Below are the code and all the weights of a small trained network. Each question names an input and a class and asks about switching units off, where a switched-off unit gives its printed mean instead of its output.

import numpy as np


def w(rows, s, z=0):
    codes = np.array(rows[::2]) - 128.0
    scale = np.full(codes.shape[1], s)
    scale[-1] = z or s
    return codes * scale


def f(y):
    return np.maximum(y, 0)


def log_softmax(a):
    a = a - a.max(-1, keepdims=True)
    return a - np.log(np.exp(a).sum(-1, keepdims=True))


def net(x, mask):
    res = np.array(x, float).reshape(1, 7) / 4 @ E
    y = f(res @ A[0][:, :-1].T + A[0][:, -1])
    res = res + np.where(mask, y, B[0][:, -1]) @ B[0][:, :-1]
    return log_softmax(res[-1] @ U[:, :-1].T + U[:, -1])


A, B = {}, {}
E = w([
[69,75,201,20,64,239,131,184,125],'x0',
[83,125,135,126,17,40,20,136,67],'x1',
[31,241,175,223,86,169,176,113,133],'x2',
[224,190,204,73,51,76,137,75,254],'x3',
[70,133,12,72,62,69,241,175,153],'x4',
[132,228,157,27,190,95,149,127,43],'x5',
[67,37,235,143,165,18,221,105,117],'x6',
],0.0038)
A[0] = w([
[228,25,78,36,169,90,81,153,118,98],'N1',
[55,246,173,221,89,163,166,140,129,102],'N2',
[72,45,226,138,156,25,203,137,123,5],'N3',
[136,31,110,221,64,160,111,127,196,192],'N4',
[159,147,156,113,101,111,135,115,181,23],'N5',
[163,153,155,112,93,114,131,114,186,9],'N6',
[76,83,201,31,65,224,136,147,122,80],'N7',
[116,69,151,164,118,111,146,120,151,120],'N8',
[135,194,149,69,158,108,143,123,64,174],'N9',
[117,125,169,117,159,83,161,131,106,99],'N10',
[177,176,74,220,174,30,122,108,133,85],'N11',
[72,129,13,70,78,77,228,143,157,16],'N12',
[79,86,77,163,160,159,129,132,49,15],'N13',
[162,213,22,101,92,210,58,153,138,13],'N14',
[165,122,221,169,182,162,41,110,107,62],'N15',
[96,167,153,154,115,152,144,135,130,138],'N16',
[79,125,136,127,17,44,2,127,61,149],'N17',
[157,118,224,165,183,158,56,113,114,71],'N18',
[153,160,92,183,153,66,123,117,131,89],'N19',
[188,169,186,92,70,89,140,107,229,5],'N20',
[135,210,162,48,174,100,145,127,38,182],'N21',
[156,152,150,117,107,100,139,116,168,42],'N22',
[165,124,116,125,230,218,217,119,197,133],'N23',
[62,79,63,169,172,167,130,135,22,17],'N24',
[150,146,99,178,152,74,129,117,127,69],'N25',
],0.0083,0.0013)
B[0] = w([
[64,80,152,141,136,65,135,31,110,234],'N1',
[93,60,137,125,138,55,130,39,108,235],'N2',
[190,165,102,167,129,202,97,54,84,240],'N3',
[99,137,79,132,128,121,83,145,235,228],'N4',
[127,146,143,128,156,108,100,151,109,169],'N5',
[127,150,140,128,156,105,93,153,106,173],'N6',
[114,77,141,43,139,204,126,154,111,224],'N7',
[135,135,102,138,130,153,100,109,156,173],'N8',
[112,118,99,145,123,128,100,144,201,200],'N9',
[151,145,109,151,137,157,108,106,137,174],'N10',
[110,81,149,54,125,205,133,152,118,242],'N11',
[118,163,105,134,8,97,152,165,84,248],'N12',
[138,162,163,113,160,93,83,161,114,202],'N13',
[184,158,112,175,134,196,90,50,90,235],'N14',
[118,156,93,124,39,103,154,155,92,206],'N15',
[115,98,132,122,137,102,132,97,124,169],'N16',
[170,129,152,163,179,130,252,154,162,254],'N17',
[119,158,96,126,45,106,153,154,94,202],'N18',
[118,101,140,83,124,176,133,143,122,196],'N19',
[129,163,159,125,181,90,72,176,87,217],'N20',
[110,119,87,150,122,129,90,149,228,224],'N21',
[127,142,146,122,152,115,106,152,110,166],'N22',
[165,127,153,165,157,120,237,157,156,232],'N23',
[144,173,175,109,168,81,69,168,109,229],'N24',
[123,107,139,88,127,168,128,142,121,184],'N25',
],0.022,0.0054)
U = w([
[140,189,197,114,193,63,50,192,85,7],'0',
[203,162,94,180,132,205,93,52,94,98],'1',
[101,160,84,124,9,90,167,170,85,64],'2',
[97,53,159,29,139,213,134,161,123,144],'3',
[55,51,153,142,145,44,138,36,114,154],'4',
[183,126,165,176,176,120,250,169,171,214],'5',
[89,125,61,152,130,123,72,155,255,254],'6',
],0.0082,0.00084)

Each question gives the input, the list of numbers given to net, and the class t.
The units are the neurons (one row each of A and B). Each row of codes is followed by its name. A weight is (code - 128) times the scale printed after its matrix; where a second scale follows, it is the last column's (A, B and U).
mask holds one flag per neuron, in row order. A switched-off neuron (its flag False) gives its mean, the last column of its row in B, instead of its output. The means were averaged over made-up inputs and are rounded, as every weight is.
A unit's drop is (log p(t) with every unit on - log p(t) with that unit switched off) / (log p(t) with every unit on - log p(t) with every unit switched off).
The circuit of an input: a set's keep is (log p(t) with only the set's units on - log p(t) with every unit switched off) / (log p(t) with every unit on - log p(t) with every unit switched off). Starting from the 12 units with the biggest drops (on a tie, the unit counted first), units are removed one at a time, each time the one whose removal leaves the highest keep (on an exact tie, the one counted first), for as long as the keep stays at least 0.8.
circuit, biggest first: the units of the circuit, biggest drop first
most important unit: the unit with the biggest drop
top k neurons: the k neurons with the biggest drops, biggest first
drop when u is switched off: that unit's drop, to one decimal
input [2,7,-3,3,6,7,-8], class 1: most important unit	N14
input [-2,-2,-6,-3,-5,1,6], class 1: top 4 neurons	[N3, N2, N12, N10]
input [5,-7,-7,0,2,-6,7], class 1: top 4 neurons	[N3, N17, N2, N8]
input [-6,-6,-1,-8,-7,7,-6], class 0: top 3 neurons	[N24, N13, N12]
input [6,-7,-8,-8,3,-6,2], class 0: top 3 neurons	[N24, N13, N2]
input [-8,1,4,-2,7,8,-1], class 3: top 2 neurons	[N11, N19]
input [8,6,-5,2,-5,8,8], class 1: top 2 neurons	[N3, N11]
input [7,8,2,6,-3,3,1], class 5: top 2 neurons	[N17, N11]
input [-5,-6,0,7,8,3,6], class 2: top 2 neurons	[N12, N24]
input [0,-5,6,-4,2,7,-3], class 6: top 4 neurons	[N21, N1, N9, N17]
input [8,-2,2,0,-8,1,2], class 2: top 3 neurons	[N15, N18, N11]
input [-5,-5,4,-2,0,-7,4], class 6: top 3 neurons	[N4, N17, N7]
input [-2,-7,6,-7,5,-5,2], class 0: top 4 neurons	[N24, N13, N17, N1]
input [-1,-3,1,-4,-6,1,5], class 2: top 3 neurons	[N15, N18, N14]
input [3,8,-7,-2,-8,8,-6], class 2: circuit, biggest first	[N15]
input [-2,-6,-7,3,-1,1,4], class 4: drop when N17 is switched off	0.9
input [-5,-8,-4,6,-3,-6,8], class 1: drop when N3 is switched off	2.8
input [2,4,5,-7,1,8,8], class 1: drop when N10 is switched off	0.3
